Each row of numbers belongs to one of the things below and depends on some of the facts about them. Some rows are named. Which thing is each other row?

Some facts about the things:
bavu zavusta c; besen zavusta a; braklon zavusta e; broduder zavusta a; brogroflim zavusta c; broka zavusta e; broplam zavusta c
broplo zavusta b; brukla zavusta b; dasal zavusta a; deda zavusta b; delil zavusta a; diniti zavusta a; dizal zavusta a
draklagruk zavusta a; drigrim zavusta d; dronuk zavusta a; drorun zavusta d; fabak zavusta e; fabil zavusta c; favubrer zavusta a
fiskegrul zavusta c; flada zavusta d; flelu zavusta c; flemil zavusta d; flisa zavusta d; flovises zavusta a; fonim zavusta e
gemoskor zavusta d; genibas zavusta c; geple zavusta b; gifar zavusta b; giflu zavusta a; gimo zavusta a; giplim zavusta e
goskik zavusta c; goskil zavusta a; greflum zavusta a; gregrum zavusta b; grivo zavusta b; grobram zavusta d; groklotre zavusta d
grotru zavusta d; grubrur zavusta c; grusko zavusta a; gulober zavusta a; gunuze zavusta e; kaplus zavusta c; karek zavusta b
keke zavusta a; keklek zavusta c; klapen zavusta b; klebus zavusta c; klefi zavusta b; klimodron zavusta a; kliplem zavusta c
klopi zavusta d; klubros zavusta e; kostebik zavusta b; kotrem zavusta d; lifem zavusta a; liteple zavusta c; lokel zavusta d
losko zavusta c; loti zavusta a; luskimel zavusta c; mufi zavusta b; muga zavusta a; mugre zavusta b; nepe zavusta b
nidek zavusta a; pafe zavusta a; palon zavusta e; pili zavusta d; pitri zavusta c; plagril zavusta e; pledro zavusta a
plepek zavusta d; pletre zavusta d; plike zavusta a; plomol zavusta b; pluzur zavusta a; radri zavusta b; rame zavusta e
ratebres zavusta c; reklas zavusta b; reklo zavusta a; resis zavusta c; reter zavusta e; rigos zavusta e; rudro zavusta a
sasestek zavusta a; sestil zavusta c; sinur zavusta d; siskek zavusta a; skani zavusta d; skeru zavusta a; skiflin zavusta a
skipi zavusta a; skonus zavusta b; skotru zavusta e; sodrak zavusta b; stagrer zavusta a; steflo zavusta a; stegik zavusta a
stibrotro zavusta a; stiflak zavusta e; stumibror zavusta a; sudrik zavusta a; sufin zavusta a; sugrer zavusta b; susti zavusta d
sustor zavusta d; tava zavusta a; tinim zavusta a; tiskolos zavusta b; tiza zavusta a; tobro zavusta d; togron zavusta c
tolam zavusta d; tonen zavusta a; tradom zavusta a; tramo zavusta a; trebil zavusta b; tribrom zavusta c; trigrostak zavusta b
trirar zavusta b; trodek zavusta b; troflem zavusta c; trulil zavusta a; truzen zavusta c; tugo zavusta c; vigan zavusta b
vigrak zavusta e; vigralu zavusta a; vikur zavusta a; vomon zavusta d; vomu zavusta a; vusa zavusta c; zagrul zavusta a
zazem zavusta a; zeganur zavusta b; zesiplus zavusta e; zete zavusta a; zibe zavusta b; zibrek zavusta a; zopar zavusta c
zopla zavusta b; zova zavusta a; zustis zavusta c; zutrin zavusta a; bavu dasifir 890; besen dasifir 890; braklon dasifir 917
broduder dasifir 67; brogroflim dasifir 67; broka dasifir 917; broplam dasifir 67; broplo dasifir 67; brukla dasifir 67; dasal dasifir 67
deda dasifir 512; delil dasifir 67; diniti dasifir 67; dizal dasifir 67; draklagruk dasifir 67; drigrim dasifir 917; dronuk dasifir 917
drorun dasifir 67; fabak dasifir 917; fabil dasifir 67; favubrer dasifir 890; fiskegrul dasifir 67; flada dasifir 67; flelu dasifir 67
flemil dasifir 917; flisa dasifir 917; flovises dasifir 454; fonim dasifir 67; gemoskor dasifir 917; genibas dasifir 67; geple dasifir 917
gifar dasifir 67; giflu dasifir 67; gimo dasifir 917; giplim dasifir 917; goskik dasifir 67; goskil dasifir 512; greflum dasifir 890
gregrum dasifir 67; grivo dasifir 67; grobram dasifir 917; groklotre dasifir 491; grotru dasifir 917; grubrur dasifir 796; grusko dasifir 67
gulober dasifir 67; gunuze dasifir 917; kaplus dasifir 512; karek dasifir 67; keke dasifir 917; keklek dasifir 67; klapen dasifir 796
klebus dasifir 67; klefi dasifir 67; klimodron dasifir 917; kliplem dasifir 491; klopi dasifir 67; klubros dasifir 67; kostebik dasifir 67
kotrem dasifir 917; lifem dasifir 67; liteple dasifir 67; lokel dasifir 512; losko dasifir 917; loti dasifir 796; luskimel dasifir 890
mufi dasifir 917; muga dasifir 67; mugre dasifir 512; nepe dasifir 67; nidek dasifir 67; pafe dasifir 67; palon dasifir 67
pili dasifir 917; pitri dasifir 796; plagril dasifir 796; pledro dasifir 917; plepek dasifir 67; pletre dasifir 796; plike dasifir 796
plomol dasifir 890; pluzur dasifir 67; radri dasifir 890; rame dasifir 890; ratebres dasifir 796; reklas dasifir 890; reklo dasifir 491
resis dasifir 491; reter dasifir 67; rigos dasifir 67; rudro dasifir 890; sasestek dasifir 454; sestil dasifir 512; sinur dasifir 890
siskek dasifir 454; skani dasifir 890; skeru dasifir 512; skiflin dasifir 917; skipi dasifir 796; skonus dasifir 67; skotru dasifir 917
sodrak dasifir 917; stagrer dasifir 890; steflo dasifir 67; stegik dasifir 512; stibrotro dasifir 890; stiflak dasifir 890; stumibror dasifir 917
sudrik dasifir 890; sufin dasifir 917; sugrer dasifir 67; susti dasifir 454; sustor dasifir 67; tava dasifir 454; tinim dasifir 917
tiskolos dasifir 67; tiza dasifir 67; tobro dasifir 67; togron dasifir 917; tolam dasifir 796; tonen dasifir 917; tradom dasifir 67
tramo dasifir 491; trebil dasifir 890; tribrom dasifir 917; trigrostak dasifir 796; trirar dasifir 67; trodek dasifir 917; troflem dasifir 67
trulil dasifir 67; truzen dasifir 512; tugo dasifir 67; vigan dasifir 67; vigrak dasifir 67; vigralu dasifir 512; vikur dasifir 512
vomon dasifir 796; vomu dasifir 67; vusa dasifir 67; zagrul dasifir 67; zazem dasifir 67; zeganur dasifir 890; zesiplus dasifir 67
zete dasifir 917; zibe dasifir 890; zibrek dasifir 67; zopar dasifir 454; zopla dasifir 67; zova dasifir 917; zustis dasifir 917
zutrin dasifir 67; bavu drutikim sinur; besen drutikim sodrak; braklon drutikim zustis; brogroflim drutikim lifem; broka drutikim skani; broplam drutikim losko
broplo drutikim favubrer; brukla drutikim klefi; deda drutikim sufin; diniti drutikim deda; dizal drutikim skonus; draklagruk drutikim fabak; drigrim drutikim gimo
dronuk drutikim steflo; drorun drutikim kotrem; fabak drutikim vikur; fabil drutikim troflem; favubrer drutikim greflum; fiskegrul drutikim tonen; flada drutikim bavu
flemil drutikim klebus; flovises drutikim trodek; gemoskor drutikim muga; geple drutikim siskek; gifar drutikim vomu; gimo drutikim zeganur; giplim drutikim grobram
goskik drutikim susti; goskil drutikim karek; gregrum drutikim broduder; groklotre drutikim fonim; grotru drutikim skeru; grubrur drutikim tradom; grusko drutikim dasal
gulober drutikim vigralu; kaplus drutikim sasestek; karek drutikim rame; keke drutikim pluzur; keklek drutikim vigan; klapen drutikim broplo; klebus drutikim fabil
klefi drutikim zutrin; klimodron drutikim plagril; kliplem drutikim grubrur; klubros drutikim gifar; kotrem drutikim skiflin; liteple drutikim loti; lokel drutikim pletre
loti drutikim zibe; luskimel drutikim radri; mufi drutikim reklas; muga drutikim rigos; nepe drutikim drorun; nidek drutikim dronuk; pafe drutikim vigrak
palon drutikim lokel; pili drutikim groklotre; pitri drutikim sugrer; plagril drutikim gregrum; pledro drutikim zova; plepek drutikim braklon; pletre drutikim gulober
plike drutikim tiskolos; plomol drutikim tava; pluzur drutikim vomon; radri drutikim besen; rame drutikim zibrek; ratebres drutikim sudrik; reklas drutikim diniti
reklo drutikim trirar; resis drutikim skipi; rigos drutikim zazem; sasestek drutikim skotru; sestil drutikim klubros; siskek drutikim gunuze; skani drutikim stumibror
skeru drutikim pili; skiflin drutikim togron; skipi drutikim flovises; skonus drutikim trulil; steflo drutikim zesiplus; stegik drutikim fiskegrul; stibrotro drutikim zagrul
stiflak drutikim stibrotro; stumibror drutikim liteple; sudrik drutikim plomol; sufin drutikim tinim; susti drutikim plike; sustor drutikim goskik; tava drutikim flelu
tinim drutikim klapen; tiskolos drutikim grivo; tiza drutikim tugo; tobro drutikim giplim; togron drutikim kostebik; tradom drutikim sestil; trebil drutikim plepek
tribrom drutikim trigrostak; trirar drutikim pitri; trodek drutikim stiflak; trulil drutikim keke; truzen drutikim draklagruk; tugo drutikim rudro; vigan drutikim tiza
vigrak drutikim zopla; vigralu drutikim flemil; vikur drutikim brogroflim; vomu drutikim goskil; vusa drutikim truzen; zagrul drutikim dizal; zazem drutikim broplam
zeganur drutikim tribrom; zete drutikim reter; zibrek drutikim giflu; zustis drutikim sustor; zutrin drutikim tolam

Some things and their rows:
[ 37   7 -20  -4  -7 -15 -25  10  -2 -13 -36  25  -7   9   9  -3 -10  -3
 -33  -5   2 -37   5   9  10  14  26  29] : sinur
[ -1  16 -13  -5  -4  -2  18  18  -2 -15 -29  29 -12   0   6  -3  -7  -9
 -33 -13  -6  16  -4  -6   2   2  16  14] : pafe
[  8  22 -13  -5   9   5  -1   8   1 -17 -33  31 -13 -16   1  -2  -6 -12
 -46 -23  -8  12   3  -1   9   6  14  19] : skiflin
[  1  17 -20   6 -18 -13 -28  -1  13  -1 -28  47 -14  22   4  -3  -5 -15
 -35   1  -9  31  -8 -12 -27  16  -8  15] : klubros
[ 20  16 -11  -7  -1   1  21  23   5 -14 -27  35 -13   2  14   1  -8  -9
 -40  -3   0   5   1  -5  -3   0  10  13] : groklotre
[ 12  28 -11  -9   0  -4  -1  22  -6 -20 -27  24 -18 -11  10   6  -4  -5
 -29 -14  -2  11  -6 -18   0   5  19   8] : diniti
[ 26  39 -11 -11  14   2 -27  12  -6 -23 -31  23 -22 -31   7  11  -3  -6
 -41 -24  -4   3   0 -15   8  11  18  11] : tinim
[ 18  21 -10  -1   4   3  -7  14   6 -13 -31  37 -11  -2   8  -2  -9  -8
 -39 -14   7   2   3  -3  -2   7   1  13] : luskimel
[  9  20 -13  -4  -9  -4  15  16   0 -14 -26  32 -12   7   4   2  -7  -9
 -33 -15   6  19  -1  -7  -7   3  13  12] : tobro
[ 20  26 -10  -7  12   5 -12  23  -1 -20 -30  25 -17 -17  13  -6  -7  -5
 -39 -13  -5  -4  -1  -6   9   7  12  13] : favubrer
[ 19   2 -22  -1  -4 -17 -18   8  -7  -8 -37  20  -5   6  12   3 -10  -5
 -19   5 -18 -33  -2   1  11  13  26  29] : trigrostak
[ 34   6 -30   4  -5 -26 -38 -15   3  -9 -45  42  -5   3  -5  11  -7  -7
 -35  -7   0 -30   2  -4  -4  21  17  28] : gunuze
[  5  -1 -20  13   5   3  -9   0  10 -20 -37  66  -5 -12 -20  10  -7 -14
 -44 -13   6  12   6 -16   0   6   2  11] : braklon
[ -5  17 -13  -5 -12  -2  -3  16   2  -9 -25  27 -15  10   9  -9  -6 -13
 -36  -9 -15  26  -6  -2  -3   7  11  19] : tradom
[  5  17 -12   0  10   7   2  14   3 -13 -33  33 -12 -12  11  -8  -9  -9
 -37 -12 -13  -1  -1  -6  10   7   0  14] : plomol
[  0  15 -14  -6  -5  -3  17  17  -2 -15 -29  28 -12   1   6  -3  -7  -9
 -32 -12  -6  14  -4  -6   1   2  16  15] : grusko
[ 10  25  -8  -1 -11  -3 -33  26   8  -2 -26  29 -11  19  14 -12  -8 -15
 -26   1  -6  26  -2  -1 -16  12  -2  17] : sestil
[ 12  24 -10   1  -2   0 -15  15   6  -7 -25  31 -11   9  10   1  -8 -12
 -32  -6  -1  19  -1  -2 -12   7   4  15] : grubrur
[ 15  23  -8  -1   0  -3  -7  28   2 -11 -30  30  -7   5  11  -3  -9 -10
 -22  -5   7  14   0  -7 -10   5   4  11] : kaplus
[ 17  26 -13  -3   3   3  -4   6   2 -15 -32  33 -13  -8   0   3  -6 -12
 -46 -26   4  14   6   0   1   7  11  18] : gemoskor
[  4  34 -18  -6  18  -2  40  -9   2  -5 -43  23  -8 -14  12  -4  -7 -11
 -41 -33  -8   7   0   4  -1   6  -1  20] : trodek

Name these rows:
No name comes twice in this set of rows, the named rows included.
[  8  19 -12  -3   7   3   4  23  -1 -16 -28  25 -11  -4  10  -5  -7 -10
 -32  -5  -9  11  -2  -1   3   2  16  16] | loti
[ 15  20 -18   8   7  -7  -8   8   7 -11 -32  45  -8   1   3   4  -6 -11
 -30   1   2  15  -4 -14 -20   7  -2   9] | plagril
[ -1  13 -12  -4  -4   0  14  21  -3 -19 -28  32 -13  -4   2   0  -7  -8
 -33 -12  -4  16  -3 -11   4   2  17  12] | gulober
[ 16   0 -23  -7 -19 -22 -11   9  -7 -11 -35  20  -8  14   7   0  -8  -5
 -25  -2 -11 -23  -3   3   9  12  34  30] | giflu
[  4  12 -12   1   9   8   2  15   3 -14 -33  35 -11 -11   9  -8 -10  -9
 -37 -11 -13  -3   0  -6  12   7   2  14] | trebil
[  9  -7 -24  -2 -17 -20  -5   4  -7 -10 -37  28  -4   9   4   6 -10  -5
 -20  -2 -15 -29  -2  -5  13  12  28  28] | grivo
[ 13  37 -15 -10  22  -1  55   8   3  -8 -40  16  -7  -6  22 -20  -7  -6
 -41 -25   1   2  -1  15  -2   0   1  18] | stibrotro
[ 20  34 -22   1  20 -11  36  -6  11  -5 -44  38  -5  -1  14  -9  -7  -7
 -39 -17  11   3  -3   1 -22   6 -15  11] | stiflak
[ -3  16 -14  -5 -10  -3   3  16   1 -11 -27  27 -14   8   8  -7  -6 -11
 -35  -9 -12  21  -5  -3  -1   6  13  18] | zibrek
[ 16  22 -10   0   3   3  -1  24   0 -17 -25  30 -11  -1   6   2  -8  -9
 -31  -8   4  15   2  -4  -3   2  14  12] | pletre
[  0  30 -17 -10   6  -8  60   8  -1  -9 -36  18  -7   3  15  -9  -6  -8
 -33 -23   1  17  -5   4  -8  -1   9  16] | trulil
[ 20  23 -10  -2   5   6  -2  19   4 -16 -29  33 -13  -3   8  -7  -8  -7
 -42 -15   5   5   4   0   2   5   6  14] | skani
[ 34   9 -20  -3  -9 -18 -20  12  -5 -11 -33  20  -5  14   9   4  -9  -4
 -24   2   0 -26   2   8   3  11  33  29] | tolam
[  9  33 -16  -9  16   0  32   0   1 -11 -39  22 -10 -13   9  -7  -6 -11
 -46 -31  -3  12   1   9   2   4   9  20] | keke

The same things again, as new rows of numbers:
Known rows:
[-10  -3  11   6 -14   8  -7  26   9  38  -2   5  10   2   6  15 -30  -9
 -15  -6  -1   4  14  20   4  -1   3   7  33] : vomu
[  2   9  14   3  32  18 -24  -2  -6  93  -9  10  -3   5  12  -5 -43 -20
   7  20 -19 -23 -16  28  -2  23  -7   9   0] : tradom
[  7  -5  -8   0  17   1   9   3   4 -17  -4  -5 -10   7  -6  -3   3 -11
 -18   0   1 -10 -23  -8  -8  -6  -2  -1  23] : tonen
[ 12   3  15   3  10   1  10  -4  -2  -8  -6   9  -8   0  -6 -15   2   1
  -6  26   9   6   5 -19  -7  -3  -2  14   7] : besen
[ 10 -17  12 -17  -9 -15   8 -33 -13 -35  12  13 -18  -7 -11  40  64  39
   4   9  -7  -2 -19 -21  16 -16 -19  -2 -77] : resis
[ 10   1   3   3 -13   4   0   5   4   6  -6  -3  15   1   5  18 -16 -17
 -10 -19  -2  -6 -12  13   3  17   1  -6   1] : tiskolos
[ -2   3  17   9  -7  -8 -10 -13   0 -38   0   3  -6   2  -8 -25   7   6
  19  23   3   1   7 -15  -2 -28  -5  23  -8] : bavu
[ 22   8  20   4  -9   0  10   5   0 -10  -7   7  11  -1  -3  -2  -4  -7
   4  12   7   7   7  -9  -1  15   1   5  -4] : mugre
[ -2  -2  -1  -9  -4   7   3  14  -7  49   2   3   1  -6   6   6  -9   7
  -3   2  -1   8   6  12   6   4   4 -12  -3] : pafe
[  5  -5  -3  -3  18  -1  12  29  -3  47   2  -1 -22   0  -8 -14  10   6
  -3  15   1   3  -8  -1   3 -11   1  -7  11] : pledro
[ -3   5  22   1 -18  -5 -13  -2  -6 -11   4   7   2  -3  -2 -17   2  16
  30  29  -2  10  22  -5   5 -20  -3  15 -17] : kaplus
[ -6   2  -1   1  -5   0  -4   9  -4  38   7  -3   7  -5   4   8  -4  14
  11 -14  -7   6   6  15   8   4   5  -3 -12] : tobro
[ 19   6  21  11  -2  -4  14  22   3  18  -6   5  -5  -1 -10 -21   4  -3
   6  19  12  10  10 -12   0   2   3  10   4] : reklas
[-16  -4 -27   6   8  -3 -16   5  17   8  -6   2   3   0   8  14   8  -9
   2 -34  -7 -12  21   8   3  29  -3  -9  -1] : susti
[ -1   6   2  11   4  -4  -5 -24  10 -48  -8   5  10   1   1   3   4  -7
   0 -13   3  -5  15 -13  -7  18  -3  15  -3] : tolam
[  4   2   6   3   5   5  -1 -11   6 -12 -12  14   1   0   3  -1  -3 -11
 -10   7   8  -3  19 -11  -7  18  -5   7   6] : plike
[-25  -8 -28  -1 -13  -5 -26   1  13  -8  -5   1  -2  -1   8  -1  11  -6
  16 -20  -5 -11  26   9   7   4  -6 -15 -12] : zopar
[ -7   2  -1   1  -4  -1  -3  11  -4  38   7  -2   7  -5   4   8  -4  14
  11 -14  -7   7   6  15   9   3   5  -2 -13] : flada
[-13  -4 -13   2  27  -4  -3 -23   3 -28  11  -7 -11   9  -4   5   9   2
  -9   2  -5  -9 -17  -9 -11 -13  -2  17  20] : gunuze
[  6  -5  -5  -1  18   0  11  18   1  18   0  -3 -16   3  -7  -9   6  -2
 -10   8   1  -3 -14  -4  -2  -9   0  -5  17] : gimo
[ -2  14 -58 -33   6  11  27 -27 -27 -49  -2 -26   6 -10  12 -52   5  -2
  13 -15  15  11  -6  -7 -13  17  17 -69 -17] : pluzur

Rows to name:
No name comes twice in this set of rows, the named rows included.
[ 16  -3  -4   7   8  -4  12  13   9 -14  -6  -9  -5   7  -9  -2   5 -20
 -12 -10   2 -12 -27  -5  -4   2  -1  -4  15] | sodrak
[ -2   4  20   7  -8  -9  -9   1  -3  -4   3   5 -12  -1  -9 -30  11  15
  27  31   2   8  15 -11   3 -30  -4  19 -14] | luskimel
[-17  -4  -7   3  25  -5  -2   3   0  24  15  -3 -19   4  -5  -7  11  16
   3  14  -4   2  -1  -3  -3 -19   2  14  19] | braklon
[ 28 -15   5 -20   0  -5  16 -47 -10 -39  -2  22  -8  -9  -2  58  48  24
 -30   7   5   1 -12 -35   4  21 -16   0 -69] | skipi
[  5  -5  -3   1  19   1   7  18   3  17  -1  -2 -16   5  -7  -7   2  -5
 -12   8   0  -5 -14  -3  -3  -8  -1   0  21] | tinim
[ -8  14  24  17  25   6 -44 -20   2  47 -12  17  -9   6   6 -32 -22 -17
  39  35 -17 -27  10  12  -3   7 -16  29 -18] | grubrur
[-17  -1   2  -3 -23  -2 -18   8  -5  25   9  -3   3  -4   4  -5  -4  14
  23   1  -8   5  10  18  13 -21   0  -4 -18] | vusa
[ 13   4   4   8  -7   0   4 -10  11 -36 -16   6  10   1   0   1   1 -23
  -7  -8  11  -6  10 -10  -6  27  -3   2   0] | trigrostak
[ -4  -2  -1  -7  -8   7   2  14  -4  35   0   1   5  -3   7   7 -13   0
  -7  -2   0   7   6  13   4   4   4 -11   6] | diniti
[ 24   6  16  11   1  -3  11  -5   8 -42 -12   2   3   4  -8  -9   0 -18
  -8   6  11  -3  -9 -18  -9   8  -2  14   6] | zibe
[ -1   0   9  -2  13   2  14  20  -3  37  -2  10 -14  -3  -5 -11  14   5
   2  16   5   4  14  -2   3   2  -2  -9   7] | reklo
[  5  10 -58 -27  30   3  36 -11 -22 -48  -1 -29 -17  -4  -3 -70  25  -1
  15  -1  16   6 -18 -21 -16   0  15 -63  -3] | keke

